Below are the code and all the weights of a small trained network. Each question names an input and a class and asks about switching units off, where a switched-off unit gives its printed mean instead of its output.

import numpy as np


def w(rows, s, z=0):
    codes = np.array(rows[::2]) - 128.0
    scale = np.full(codes.shape[1], s)
    scale[-1] = z or s
    return codes * scale


def norm(h):
    return h / np.sqrt((h * h).mean(-1, keepdims=True) + 1e-5)


def f(y):
    return y / 2 * (1 + np.tanh(0.7978845608 * (y + 0.044715 * y**3)))


def log_softmax(a):
    a = a - a.max(-1, keepdims=True)
    return a - np.log(np.exp(a).sum(-1, keepdims=True))


def net(x, mask):
    res = np.array(x, float).reshape(1, 6) / 4 @ E
    u = 0
    for l in range(3):
        y = f(norm(res) @ A[l][:, :-1].T + A[l][:, -1])
        res = res + np.where(mask[u : u + 4], y, B[l][:, -1]) @ B[l][:, :-1]
        u += 4
    return log_softmax(norm(res)[-1] @ U[:, :-1].T + U[:, -1])


A, B = {}, {}
E = w([
[160,92,134,75,183,253,71,80],'x0',
[108,100,51,116,36,155,151,117],'x1',
[128,136,73,140,216,126,103,160],'x2',
[168,132,211,151,151,147,131,146],'x3',
[130,188,127,173,139,204,131,93],'x4',
[92,103,149,92,174,176,74,123],'x5',
],0.0081)
A[0] = w([
[209,182,112,213,11,125,136,94,121],'0.n1',
[107,54,132,161,254,14,116,70,253],'0.n2',
[59,134,26,56,83,133,103,77,215],'0.n3',
[94,145,128,185,150,93,158,127,85],'0.n4',
],0.0078,0.0028)
B[0] = w([
[120,109,132,102,177,189,101,120,237],'0.n1',
[145,180,108,129,188,57,45,157,254],'0.n2',
[181,157,133,192,135,197,163,254,240],'0.n3',
[62,71,112,104,127,186,156,162,157],'0.n4',
],0.0088,0.0053)
A[1] = w([
[142,111,147,161,105,42,133,161,102],'1.n1',
[106,108,185,163,67,87,253,116,99],'1.n2',
[167,119,134,88,126,141,137,215,187],'1.n3',
[115,131,109,145,116,113,185,74,4],'1.n4',
],0.0076,0.0033)
B[1] = w([
[145,1,247,79,145,119,77,168,186],'1.n1',
[123,222,123,111,101,235,70,43,158],'1.n2',
[171,52,107,83,125,197,146,134,254],'1.n3',
[143,60,100,222,117,75,74,96,96],'1.n4',
],0.0091,0.0041)
A[2] = w([
[164,135,187,143,119,81,132,167,92],'2.n1',
[1,148,106,108,85,120,101,201,255],'2.n2',
[172,105,166,82,128,43,161,177,80],'2.n3',
[144,143,155,100,80,172,133,97,109],'2.n4',
],0.0098,0.003)
B[2] = w([
[1,75,121,34,55,111,245,88,203],'2.n1',
[155,111,138,120,75,175,195,100,242],'2.n2',
[58,108,88,38,194,18,183,95,254],'2.n3',
[129,46,163,120,158,127,152,20,234],'2.n4',
],0.0099,0.0034)
U = w([
[199,32,202,153,98,193,99,91,249],'0',
[63,39,117,38,152,12,155,254,254],'1',
[138,143,134,171,113,117,164,180,45],'2',
[174,190,95,157,234,123,46,189,236],'3',
[126,116,144,134,83,136,109,125,29],'4',
[104,105,63,171,22,227,210,220,168],'5',
[81,207,39,173,56,108,136,158,3],'6',
[115,119,131,229,45,77,94,142,2],'7',
],0.0083,0.0038)

Each question gives the input, the list of numbers given to net, and the class t.
The units are the neurons (one row each of A and B). Each row of codes is followed by its name. A weight is (code - 128) times the scale printed after its matrix; where a second scale follows, it is the last column's (A, B and U).
mask holds one flag per neuron, layer by layer. A switched-off neuron (its flag False) gives its mean, the last column of its row in B, instead of its output. The means were averaged over made-up inputs and are rounded, as every weight is.
A unit's drop is (log p(t) with every unit on - log p(t) with that unit switched off) / (log p(t) with every unit on - log p(t) with every unit switched off).
The circuit of an input: a set's keep is (log p(t) with only the set's units on - log p(t) with every unit switched off) / (log p(t) with every unit on - log p(t) with every unit switched off). Starting from all 12 units, units are removed one at a time, each time the one whose removal leaves the highest keep (on an exact tie, the one counted first), for as long as the keep stays at least 0.8.
units of the circuit, in order: the units of the circuit, biggest drop first
unit that matters most: the unit with the biggest drop
k most important neurons: the k neurons with the biggest drops, biggest first
top k neurons in layer l: the k neurons of layer l with the biggest drops, biggest first
input [-7,5,8,6,8,6], class 5: units of the circuit, in order : [2.n2, 0.n4]
input [-8,-4,7,-3,8,-4], class 5: units of the circuit, in order : [0.n4, 2.n2]
input [-1,1,-4,-3,-2,6], class 5: units of the circuit, in order : [0.n3]
input [-5,7,-4,6,-2,-3], class 0: units of the circuit, in order : [1.n2, 2.n4]
input [-8,1,4,-2,3,-6], class 5: 3 most important neurons : [0.n4, 2.n2, 1.n2]
input [-7,-7,8,2,8,-2], class 1: units of the circuit, in order : [1.n2, 2.n1]
input [-5,5,-8,7,4,2], class 0: units of the circuit, in order : [2.n4, 0.n1]
input [-3,7,-1,1,-7,5], class 5: 3 most important neurons : [0.n2, 0.n3, 1.n2]
input [0,3,0,0,-2,-2], class 5: 3 most important neurons : [0.n3, 0.n2, 1.n1]
input [1,-6,-6,-3,0,8], class 3: 2 most important neurons : [1.n1, 2.n4]
input [2,8,4,1,-7,-7], class 5: 2 most important neurons : [0.n2, 0.n3]
input [7,-8,-8,-8,-5,4], class 3: top 2 neurons in layer 0 : [0.n2, 0.n4]
input [-5,-3,-8,-4,6,-1], class 0: 2 most important neurons : [2.n4, 0.n2]
input [-8,3,-3,2,-2,2], class 0: unit that matters most : 1.n2
input [1,-7,-5,-7,-3,8], class 3: 2 most important neurons : [1.n1, 2.n4]
input [-6,-8,1,3,6,3], class 1: 3 most important neurons : [2.n1, 0.n1, 1.n2]
input [1,1,-1,-2,3,-8], class 0: 2 most important neurons : [0.n2, 2.n1]
input [-2,1,-4,7,-5,-1], class 0: 2 most important neurons : [1.n2, 0.n2]
input [-7,8,-8,-2,1,-4], class 0: 2 most important neurons : [1.n2, 2.n4]
input [-1,8,-4,1,-6,4], class 5: units of the circuit, in order : [0.n3]
input [5,-6,-3,-8,-5,-1], class 3: top 2 neurons in layer 1 : [1.n3, 1.n1]
input [-6,-2,6,7,6,0], class 1: top 2 neurons in layer 0 : [0.n3, 0.n1]
input [1,8,-8,-3,7,-8], class 0: top 3 neurons in layer 2 : [2.n4, 2.n1, 2.n3]
